In the rows, 128 means zero.
Each row of numbers stands for one node and depends on some of the facts below. Use the named rows to name the rest.

There are 2 kinds of fact about the nodes: Φ, Ξ.
Φ(bikle, 176); Φ(droge, 822); Φ(tramu, 822); Φ(draples, 822)
Φ(rudinon, 707); Φ(sidek, 176); Φ(fluskil, 707); Φ(sinon, 822)
Φ(troplil, 822); Φ(gistikol, 822); Φ(kinis, 840); Φ(kobi, 822)
Φ(volen, 707); Φ(grivur, 707); Φ(plostu, 840); Φ(stoskim, 707)
Φ(naku, 822); Φ(rusuk, 176); Φ(rotriflas, 707); Φ(flozen, 840)
Φ(brakibrur, 840); Φ(dugrok, 822); Φ(stipledrim, 840); Φ(stiflan, 707)
Φ(vazen, 840); Φ(gostak, 822); Φ(pluvuple, 840); Φ(sipem, 840)
Φ(zifu, 176); Φ(resi, 840); Φ(gogo, 176); Φ(ratom, 840)
Φ(gredir, 707); Φ(zepam, 707); Φ(nuklun, 822); Φ(klipos, 840)
Φ(gosok, 822); Φ(toskerus, 822); Φ(ginin, 822); Φ(zugo, 822)
Φ(rebraru, 707); Φ(flopal, 176); Φ(babom, 707); Φ(stulok, 822)
Φ(plegu, 822); Φ(gostutuk, 840); Φ(nenen, 822); Φ(sigres, 707)
Φ(tratrugran, 707); Φ(brudrar, 822); Φ(fliklor, 176); Φ(lutu, 707)
Φ(fedril, 176); Φ(plestas, 707); Φ(dratim, 176); Φ(brefuvan, 707)
Φ(lidul, 176); Φ(giror, 176); Φ(stustan, 840); Φ(brotram, 707)
Φ(bestom, 840); Φ(drezel, 707); Φ(pogar, 840); Φ(gusegel, 822)
Φ(robar, 707); Φ(veskek, 840); Φ(soval, 707); Φ(bakla, 707)
Φ(gidrik, 822); Φ(doklibus, 822); Φ(leker, 176); Φ(nirik, 840)
Φ(flelim, 707); Φ(drebrur, 822); Φ(nebruflo, 822); Φ(flene, 822)
Φ(trizes, 707); Φ(kogrim, 822); Φ(bupu, 822); Φ(trevok, 840)
Φ(tuskis, 840); Φ(fupir, 822); Φ(brogral, 707); Φ(puste, 822)
Φ(luvi, 707); Φ(visi, 707); Φ(skunuku, 176); Φ(plufam, 822)
Ξ(bikle, fedril); Ξ(droge, tramu); Ξ(draples, lidul); Ξ(sidek, flene)
Ξ(sidek, flopal); Ξ(sidek, veskek); Ξ(sidek, gistikol); Ξ(fluskil, kinis)
Ξ(sinon, veskek); Ξ(troplil, sinon); Ξ(gistikol, tramu); Ξ(kobi, nirik)
Ξ(kobi, kinis); Ξ(kobi, bupu); Ξ(kobi, vazen); Ξ(kobi, giror)
Ξ(kobi, fedril); Ξ(volen, lidul); Ξ(grivur, kinis); Ξ(stoskim, klipos)
Ξ(stoskim, fluskil); Ξ(naku, vazen); Ξ(naku, stiflan); Ξ(rusuk, gusegel)
Ξ(rotriflas, nuklun); Ξ(rotriflas, tramu); Ξ(rotriflas, veskek); Ξ(stipledrim, stulok)
Ξ(stipledrim, grivur); Ξ(stipledrim, flene); Ξ(stiflan, kinis); Ξ(vazen, flelim)
Ξ(vazen, kinis); Ξ(vazen, sipem); Ξ(vazen, lidul); Ξ(gostak, bestom)
Ξ(gostak, luvi); Ξ(pluvuple, fliklor); Ξ(sipem, kinis); Ξ(gogo, giror)
Ξ(ratom, plostu); Ξ(gredir, rebraru); Ξ(gredir, tramu); Ξ(zepam, stiflan)
Ξ(gosok, doklibus); Ξ(toskerus, robar); Ξ(ginin, skunuku); Ξ(rebraru, puste)
Ξ(flopal, kinis); Ξ(flopal, tramu); Ξ(flopal, veskek); Ξ(stulok, brudrar)
Ξ(stulok, tuskis); Ξ(plegu, stustan); Ξ(gostutuk, brakibrur); Ξ(gostutuk, flene)
Ξ(gostutuk, fluskil); Ξ(nenen, skunuku); Ξ(sigres, gusegel); Ξ(sigres, brakibrur)
Ξ(sigres, gostutuk); Ξ(sigres, tuskis); Ξ(sigres, skunuku); Ξ(tratrugran, leker)
Ξ(tratrugran, drebrur); Ξ(fliklor, sipem); Ξ(fliklor, veskek); Ξ(lutu, fluskil)
Ξ(fedril, stiflan); Ξ(fedril, fluskil); Ξ(plestas, bakla); Ξ(dratim, drebrur)
Ξ(lidul, kinis); Ξ(lidul, tramu); Ξ(giror, plostu); Ξ(stustan, bestom)
Ξ(stustan, fliklor); Ξ(stustan, zugo); Ξ(brotram, bupu); Ξ(bestom, fluskil)
Ξ(bestom, skunuku); Ξ(drezel, nuklun); Ξ(drezel, klipos); Ξ(pogar, gogo)
Ξ(gusegel, kinis); Ξ(gusegel, nebruflo); Ξ(robar, fedril); Ξ(veskek, kinis)
Ξ(veskek, tramu); Ξ(soval, brefuvan); Ξ(soval, draples); Ξ(bakla, plufam)
Ξ(gidrik, flozen); Ξ(leker, draples); Ξ(flene, fliklor); Ξ(trizes, flopal)
Ξ(trizes, troplil); Ξ(kogrim, lidul); Ξ(bupu, brogral); Ξ(trevok, plostu)
Ξ(trevok, babom); Ξ(trevok, tramu); Ξ(trevok, stoskim); Ξ(trevok, zepam)
Ξ(tuskis, kinis); Ξ(tuskis, sipem); Ξ(tuskis, bikle); Ξ(tuskis, skunuku)
Ξ(fupir, drebrur); Ξ(fupir, tramu); Ξ(puste, kinis); Ξ(puste, sipem)
Ξ(puste, tramu); Ξ(visi, veskek); Ξ(plufam, klipos)

Some rows with their names:
dratim: [ 93 174 101 131 163  97 128 125 115 110 158 119 153 111 139 111 129  91
 123 106 207 141 130 106 160 170  59 131 165 162 127]
rusuk: [147 151 143 113 119 133 148 116 142 136 141 126 187  84 112 113 113 108
  84 131 131 145 119 114 142 164  96 147 159 145 178]
skunuku: [117 219 118 114  92  93 212  96 135 168 112 143 203 104 190 124 120 103
 146 133  83 179 154 155  97 147 116 129 153 119 121]
fedril: [156 183 147 116 137 102 166  93 127 161 145 147 193  91 126 110 111 132
 115 132  95 150 126 125 123 148 128 122 150 150 175]
drezel: [ 83 131 150 169 114 129 133 158 153  72 124 134 107 184  31 111 117 121
 124 123 134 107  98 167 129 104 141 124 118 178 113]
fluskil: [116 174 154 156 101 132 154  82 136 137 120 141  93 175 119 122 114 136
 136 117  51 152 138 169  84 104 156 111 140 128 112]
bakla: [ 62 156 147 164 127 126 164 164 153  89 113 144 124 189  50 115 113 125
 145 133 100 105 113 179 107 116 154 115 126 172 112]
sigres: [139  92 163 126  44 165 129  96 114  93 130 102  85 122  64 131  93  99
  81 167 161 137  96 133 109 125 118 112 136 152 122]
robar: [114 127 163 134 108 152 141 100 125 132 132 135  77 136  86 127 108 148
 134 133  84 128 121 147 102 117 142 105 135 158 146]
brudrar: [135 112 119  98 125 148 119 141 133 134 106 127 163 124 189 153 125 134
 106 185 109 140 142 132 102 141 152 108 138  93 126]
plufam: [ 90 140 120 125 171  96 136 206 160  87 117 151 183 161 112 117 125 137
 134 193 140 105 125 161 124 138 170  86  97 131 122]
nebruflo: [138 117 126 102 143 144 106 138 140 144 110 128 154 124 175 148 132 142
  94 172 104 140 153 129 117 148 158 107 142 103 140]
nuklun: [104 151 108 140 175 103 106 190 158 122 107 149 174 184 143 133 149 136
 132 154  88 126 141 159 127 125 167 130 120 103 107]
vazen: [163 118 143 118 118 128 124  98 144 146 152 132  74 116 143 119 132 145
 116  42 155 131 121  83 139 131 125 118  95 108 178]
klipos: [ 95 192 134 158 144  84 195 147 186 137 110 161 151 172 146 106 148 149
 177  62 109  95 132 158 118 128 167 107  76 106 158]
trevok: [127 120 158 131 128  99 116 112 127 123 152 119  94  96  90 118 141 142
 122 116 208  66 117 106 175 122 119 128  70 123 199]
stipledrim: [172  86 142 123  64 139 136 110 143 126 131 115  96 102 127 119 122 127
 100  70 174 121  99  75 150 141 116 144  90  99 171]

Which node is each row?
No name comes twice in this set of rows, the named rows included.
[136 111  82 120 109 100 127 155 110 116 108 127 172 140 190 143 130 113
 144 184 118 159 131 145 105 119 150 146 114 100  63] -> zugo
[ 84 109 129 143 111 175 165 149 112 127 113 119  95 150  92 144 110 130
 156 121 105 109 126 147 114 119 105 134 150 160  80] -> rudinon
[ 77 179 155 158 132 113 139 100 112 134 115 138 105 158  76 129 146 140
 156 139  86  97 154 183 118  88 127 129 141 142 112] -> babom
[ 67  59 108  62 137 186 142 200 123 150  47 133 230 147 161 160 135 127
 163 119  96 107 159 161 138 157  81 110 116 133 105] -> doklibus
[ 97 146 108 163  94 177 231 178 161 178 116 110  82  78 155 150 127 155
 175  89 156  64 143  72 130 155 162 140 156  92 126] -> flozen
[ 68 144 125 148 144 150 124 101 126 120 138 120  67 175 143 137 119 137
 158  84 124 140 161 144 100 136 106  92 170 168  88] -> brefuvan
[106 175 128 137 151  82 176  98 117 192 117 146 112 102 147 126 166 164
 216 102 122  71 167 137 138 109 146 107  81  95 163] -> plostu
[158 115 108 117 129 125 103 149 125 131 109 130 176 135 178 145 138 123
  98 166  98 152 135 136 118 113 154 153 129  85 107] -> flene
[151 185 134 141 135 121 157  72 170 190 101 154 109 150 211 122 158 159
 169  21  55 147 161 113 100 126 165 119 110  75 157] -> kinis
[170  82  84 105 190 128 119 175  97 147 149 144 160 101 159 136 115 166
 184 162  62 135 115  90 125 119 147 114 111 156 100] -> bupu
[ 98 153 157 153 110 113 139 122 139  91 131 139 103 166  51 111 112 129
 131 136 107 113 111 178 116 109 152 110 117 156 130] -> stoskim

The same nodes again, as new rows of numbers:
Some rows with their names:
tuskis: [114 129  97 139 100 170 107  91 122 132 136 121 104 101 140 147 149 175
 130 121 144 113  99 157 109 142 129  89  82 105 183 114 100 141 114 154
  99 141 139 120 118 117 153  83 110 134 124 111 154 162 107]
skunuku: [121 139 106 103 152 112  70  67 125  89 148 104 136 157 150 100 110 106
 121 131 117  88 119 127 105 138 193 171 132 167 229  86 134 168 145 123
  72 145 211  95 115 123 181 106 108 144 132 180  77 164 108]
ginin: [ 99 137 125 143 114 175  54 143 114 131 138  97 140 121 133 128 158 156
 124 143 110 130 106 115 104 115 124 110 100 127 191 127 110 186 121 137
 101 164 148 100 147 118 159 126 148 126  88 113 134 151 117]
nenen: [100 137 138 145 117 184  66 155 112 141 151 109 151 120 118 121 156 168
 137 142 111 134 114 112 100 112 132 100 101 127 195 127 102 184 118 136
  93 164 145  94 150 110 164 124 146 122  80 115 131 156 123]
gogo: [132  98 115 155 130 132 147 154  78 113 129 169 130 114 160  93  69  81
 104 143 144  88 111 105 102 148 137 114 154 134 116 150 175 159 189 136
 155 119 104 103 156 172 127 144 100 207 101 128 107 126 197]
troplil: [101 140 142  93 116  91 168 132 129 120 111 118 157 152 117 149 136 148
 151 128 167 134 157 140 163  70 104 164 129 148  96 139 114 149 100 123
 145 120 123 149 123 129 146 125 131 115 122 126 142 102 168]
soval: [148 117 133 172 123 129 102 183 153 188 160 137  83 102  71 143 151 134
 113 134 121 201 117  92 111 187 100  98 111 112 111 108 175  59 112  98
 136  80  88 162 162 135 126 123 113 120 120 114 129  66  95]
drebrur: [154 149 161  72 194  80 127 115 192 148 167 128 102 112 151 115 132  72
 126 107 136 158 174  49 130 135 148 197 141 147 142 132 161  76 101  95
 117 102 163 128 164 113 137 147 131 144 119 124  95  74 138]
tratrugran: [159 124 155 147 140 111  90 181 159 182 150 138  76  97  70 107 154 143
 123 139 131 197 144  71  89 158 108 104 104  94 100 120 172  50 114  96
 133  78  81 138 174 132 122 133 127 131  96 118 143  80 101]
fupir: [129 131 183 132 165 123 138 168 156 169 149 130 109  79  92 112 143 143
 157 132 140 167 155  75 114  84 113 144  98 111  94 155 117  99 103 104
 142 102  99 159 176 111 114 138 159 151  95  81 173 101 152]
visi: [118 123 155 110 122 106 146 107 117 137 108 115 133 150  93 132 131 185
 153 148 161 143 135 150 131  99  92 126 118 135  60 144 104 125 111 124
 146 103 101 168  90 155 129  96 134 113 123 132 148 108 126]
stoskim: [190 118 140 139 131 156 111 147 132 145 115 104 155 128 143  88 107 124
 127 126  88 122 122 143  84 126 156 100 142 117  79 161 104 136 141 131
  99 145 112 122 124 144  64 150 167 128 154 149 144 160  86]
gidrik: [ 80 138 119 142  90  82 131 169  99 104  98 122 149  91  78 122 172 109
 154 115 108 151 172  92 135  99  65 135 121 144 146 133 173 117 136 131
 129 144 106  80 165 106 129 183 104  68  95  88 127 105 173]
nuklun: [164 141 146  67 141 110 149 125 158 104 114  88 175 147 130 132 127  79
 141  99 130 137 149 130 158  96 149 168 162 156 112 163 118 128 111 103
 117 136 153 148 116 104 104 136 153 108 192 173 110 106 137]
nirik: [112 115  83 127 131 124 173 112 132 111 133 172 115 141 193 163 103  96
  85  93 139 100 116 152 177 179 139 131 145 103 136 105 146 117 154 157
 165 149 125 118 118 143 115 134  89 141 141 116 105 130 142]
gostutuk: [131 136 113 132 101 175  98 104 104 137 125 117 126 109 135 126 160 172
 143 121 143 112 112 153 119 135 138  76  86 111 172 136 111 163 109 161
  84 152 123 108  97 106 158  86 135 153 118 132 156 163 116]
gostak: [ 99 143 147 145 150 182  38 200  93 140 135  92 152 150 124 103 148 152
 112 154 100 134  93 121 120 100 120 101 132 108 147 127 110 179  98 130
 125 166 113 131 127  92 150 160 144 101  67 103 135 156  95]

Rows to name:
No name comes twice in this set of rows, the named rows included.
[124 120 123 131 105 117 131  94 144 149 146 129 121 134 116 168 119 168
 148 129 157 130 131 156 125 134 114 126 101 137 142 129  95 132 150 133
 128 129 151 134 119 178 140  74 127 113 143 144 125 129 116] -> grivur
[ 94 139 139 111 140 122 120 110 101 105 125 118 142 190 126 108  98 148
 122 166 155 114 114 160 147 100 133 156 137 145 135 106 116 158 108 121
 142 110 136 168  74 129 175  93 110 134 113 159 120 140 123] -> fliklor
[157 116 149 125 112 128 148 144 124 144 101 105 127 122  92 109 135 178
 154 149 126 160 137 167 117  98 109 101 116 127  37 178  88 122 113 116
 144 100  67 167 107 143 103 107 152 129 138 137 166 113 130] -> rotriflas
[168 124 127 143 171 106 104 152 152 152 167 153  69 115  80 107 145  85
 121 132 134 174 127  64 114 169 141 148 117 155 159  91 193  63 108  75
 134  62 122 156 171 114 152 125 102 160 131 146 117  94 120] -> leker
[194 108 117 116 104 156 129 206 146 106  94  71 201 107 110 131 130  66
 139  93  89 145 119 133 122 117 159 123 179 139 115 190 123 136 128 114
  85 174 121 138 144  78  89 151 149 125 207 184 125  90 143] -> plufam
[127 128 145 114 177 120 127 163 186 161 179 148  93 130 116 168 153  85
 116 117 129 168 121  84 148 151 127 165 133 132 154 100 173  79  99  92
 132  90 150 161 162 101 140 133 126 124 148 108 104  78 110] -> draples
[133 135 132 102 151 127  42 116 115 116 128  88 153 179 156 100 109 118
 102 160 112 118 110 122 115 145 123 141 162 128 151 117 142 147 130 137
  99 156 152 107  94 151 139 169 131  88  96 154  90 140  70] -> luvi
[143 129 172 123 130 115 161 118 134 154 127 138 102 111  87 111 127 182
 156 143 150 147 149 121 104 116 102 106 103 124  55 146 109 103 122 122
 144  87  93 142 127 151  99 122 160 132 114 112 168 126 115] -> gredir
[115 134 135 130 132 117 180  95 114 120 111 138 131 153  88 112 116 163
 150 145 146 124 143 149 122  83 128 146 117 166  91 125 105 123 102 115
 152  86 114 170 116 132 150  97 124 158 132 146 155 140 159] -> flopal
[ 92 155 157  82 172 133  48 151 106 110 131  87 163 203 154 111 113 123
 103 167 141 120 110 127 170  98 130 166 178 140 150 115 132 177  88 115
 125 147 150 125  83 109 173 156 136  99  87 130  85 115 112] -> zugo
[117 120 109 169  79 152 116 120 117 133 144 137 127  93 100 120 146 156
 163 125 121 139 104 136  84 122 142 105  91 146 178 116 124 139 153 134
 112 119 136 120 149 140 168  77 110 159 123 133 144 147 147] -> rusuk

Now the same nodes, written a new way:
Some rows with their names:
fedril: [124 126 134 152 137 122  69  93 122 134 127 103 113 132 140 141 170 100
 133 114 137 109 135 145 134 130 143 116 133 115 140 167 101 124 144 128
 132 131  98 133 140 118 137  99]
flopal: [115 135 166 140 127 117  86 132 146 133 147 103 109 131 118 137 133  91
 117 147 125 125 125 172 125 127 106 119 134 162 149 160 125 105 120 122
 132 130 140 135 110 119 125 119]
giror: [115 115 106 133 141 138 112  74 140 122 148  89  92 122 140 142 170 129
 141 113 126 118 148  90 147 137 132 181 134 122 166 176  80 129 109 119
 137 119  98 128 123 111 137  93]
stiflan: [109 147 140 138 119 101  93  85 124 144 139 151 118 134 148 138 168 138
 136 126 116 114 120 108 125 132 127 120 126 114 107 119 133 137 164 135
 124 129 102 120 147 129 131 120]
luvi: [134 134 130 121 126 127 145  84 102 135 112 147 141 126 139 134 141 127
 128 114 129 120 122 148 125 100 114 124 124  74 118 108 107 153 167 141
 116 117 111 109 168 139 129 125]
visi: [111 146 138 122 113 115 120 107 147 134 134 134 148 133 124 130 133 115
 124 161 121 129 106 145 123 122 121 103 109 166 117 112 151 133 122 135
 120 123 140 133 116 133 118 145]
sigres: [136 149 119 115 133 135 118  95 135 124 108 142 181 130 137 139 108 103
 114 168 131 105  88 182 115 109 164  45  97 120  95  99 129 137 123 129
 117 124 105 146 125 141 128 128]
robar: [121 140 124 124 125 118 117  75 127 134 130 156 139 131 148 137 158 133
 133 134 123 111 118 125 132 125 151 106 118 110 110 112 133 148 149 133
 121 119  99 126 137 131 132 120]
stoskim: [122 130 117 128 104 119 125  58 136 127 107 139 148 132 139 132 182 134
 136 149 139 131 111 131 173 124 139 119 101 193 150  97 133 153 138 134
 125 122 134 132 152 136 120 127]
brotram: [120 133  97  95 144 144 156  64 132 120 136 134 140 119 140 139 102 140
 132 148 120 113 110  94 116 125 138 128 108  96 122 132  87 142 118 120
 122 120  94 120 116 135 131 133]
zepam: [111 144 125 128 127 114 107  79 129 133 137 148 132 136 141 137 157 140
 131 139 117 119 120 113 133 131 131 116 115 128 113 115 140 146 142 135
 125 119  98 124 127 129 127 116]
toskerus: [134 134 109 124 150 140 121 146 121 123 118 127 152 127 132 113 121 129
 128 126 141 122 138  97 139 135 171 109 132 114 117 128 131 133 134 121
 140 151 128 145 105 126 133 126]
troplil: [127 146 133 132 132 124 131 172 120 129 128 122 133 129 121 113 130 124
 124 132 126 144 145 107 131 127 129 132 137 140 120 134 150 126 138 131
 131 148 142 137  99 124 122 134]
zugo: [143 133 133 136 138 127 139 166  95 130 110 136 142 131 131 112 154 120
 125  98 143 132 151 127 136 115 142 119 145  88 114 131 130 139 175 134
 130 154 140 126 136 131 132 123]
doklibus: [142 125 120 111 146 146 187 156  93 119 118 125 135 122 124 115 106 140
 129 102 129 141 161  81 132 108 133 180 151  58 128 128 101 148 148 123
 129 145 129 118 126 132 131 134]
nebruflo: [135 136 136 133 142 120 116 158 100 136 126 140 132 128 129 116 148 138
 131 101 133 126 155 105 129 126 146 122 147  94 105 121 144 135 155 132
 132 151 122 129 130 128 134 120]
gusegel: [133 145 131 135 146 125 100 161 116 133 125 143 143 130 129 112 137 124
 127 116 133 124 144 113 128 132 159 111 140 103 102 132 157 126 146 127
 135 159 128 141 118 127 132 117]

Name these rows:
No name comes twice in this set of rows, the named rows included.
[124 131  96 113 166 151 113 139 151 113 133 120 159 126 135 119 123 132
 128 149 131 115 118  87 130 146 202  96 115 140  99 126 155 122  85 113
 142 150 119 164  68 123 134 122] -> kobi
[124 134 126 132 124 122 105  85 134 131 116 145 153 133 134 135 135 124
 130 157 128 118 103 148 138 124 144  84 103 126 112 113 136 145 135 134
 123 126 111 137 131 137 126 124] -> lutu
[124 133 153 116 129 122 175 186  98 130 146 119 114 122 118 113 113 131
 124 101 117 157 169  94 114 113  84 190 159  88 129 140 118 133 147 137
 129 146 157 106 120 124 124 143] -> drebrur
[127 130 140 141 112 117 153 144 118 128 111 123 120 133 126 108 181 138
 137 119 146 162 164  96 177 129 120 178 145 181 167 119 154 147 150 135
 137 152 169 125 136 123 117 125] -> nuklun
[120 125 149 127 132 139  91 146 163 121 141  98 135 128 112 134  99  78
 112 166 127 126 109 181 118 117 122 109 116 156 150 156 107 102  83 122
 133 125 142 145  97 124 121 122] -> sidek
[121 121 104 101 137 133 155  66 116 129 137 138 127 122 147 137 138 147
 138 120 115 118 130  76 115 118 116 178 126  52 121 138  79 152 146 126
 119 118  85 103 142 130 133 127] -> brogral
[124 128 136 114 131 140 162 188 141 120 143 112 135 123 101 108  85 117
 118 161 115 149 124 105 112 124 122 136 124 153 136 150 149 119  86 125
 135 148 161 140  74 127 116 150] -> fupir
[134 124 110 132 119 135 146 135 125 115  94 128 152 126 124 111 189 141
 133 122 155 156 148 110 195 127 142 161 129 207 171 109 155 156 133 128
 140 149 173 136 136 129 119 128] -> plufam
[139 130 113 113 146 147 168 158 111 120 120 125 143 121 125 118 121 136
 124 121 130 141 149  93 138 121 140 159 134  92 129 133 122 141 126 122
 135 147 139 126 117 130 129 126] -> dugrok
[126 102  97 126 118 139 118 125 183 112 128 118 116 131 127 130 103 147
 133 168 131 128 101 123 144 165 140 115 102 235 147 127 153 100  53 115
 136 108 133 153  97 126 124 139] -> trevok
[124 114 150 155 100 101 101 158 129 142 139 135  82 134 117 125 122 143
 137 112 122 130 128 145 115 152  82 135 141 172 132 125 158 104 125 133
 126 112 140 115 151 123 126 142] -> veskek
[110 128 167 151 131 117  89 134 132 140 155  95  96 130 124 139 130  98
 121 115 121 126 141 156 116 127  88 145 149 117 146 156 109 107 140 131
 126 125 132 128 132 115 126 113] -> lidul

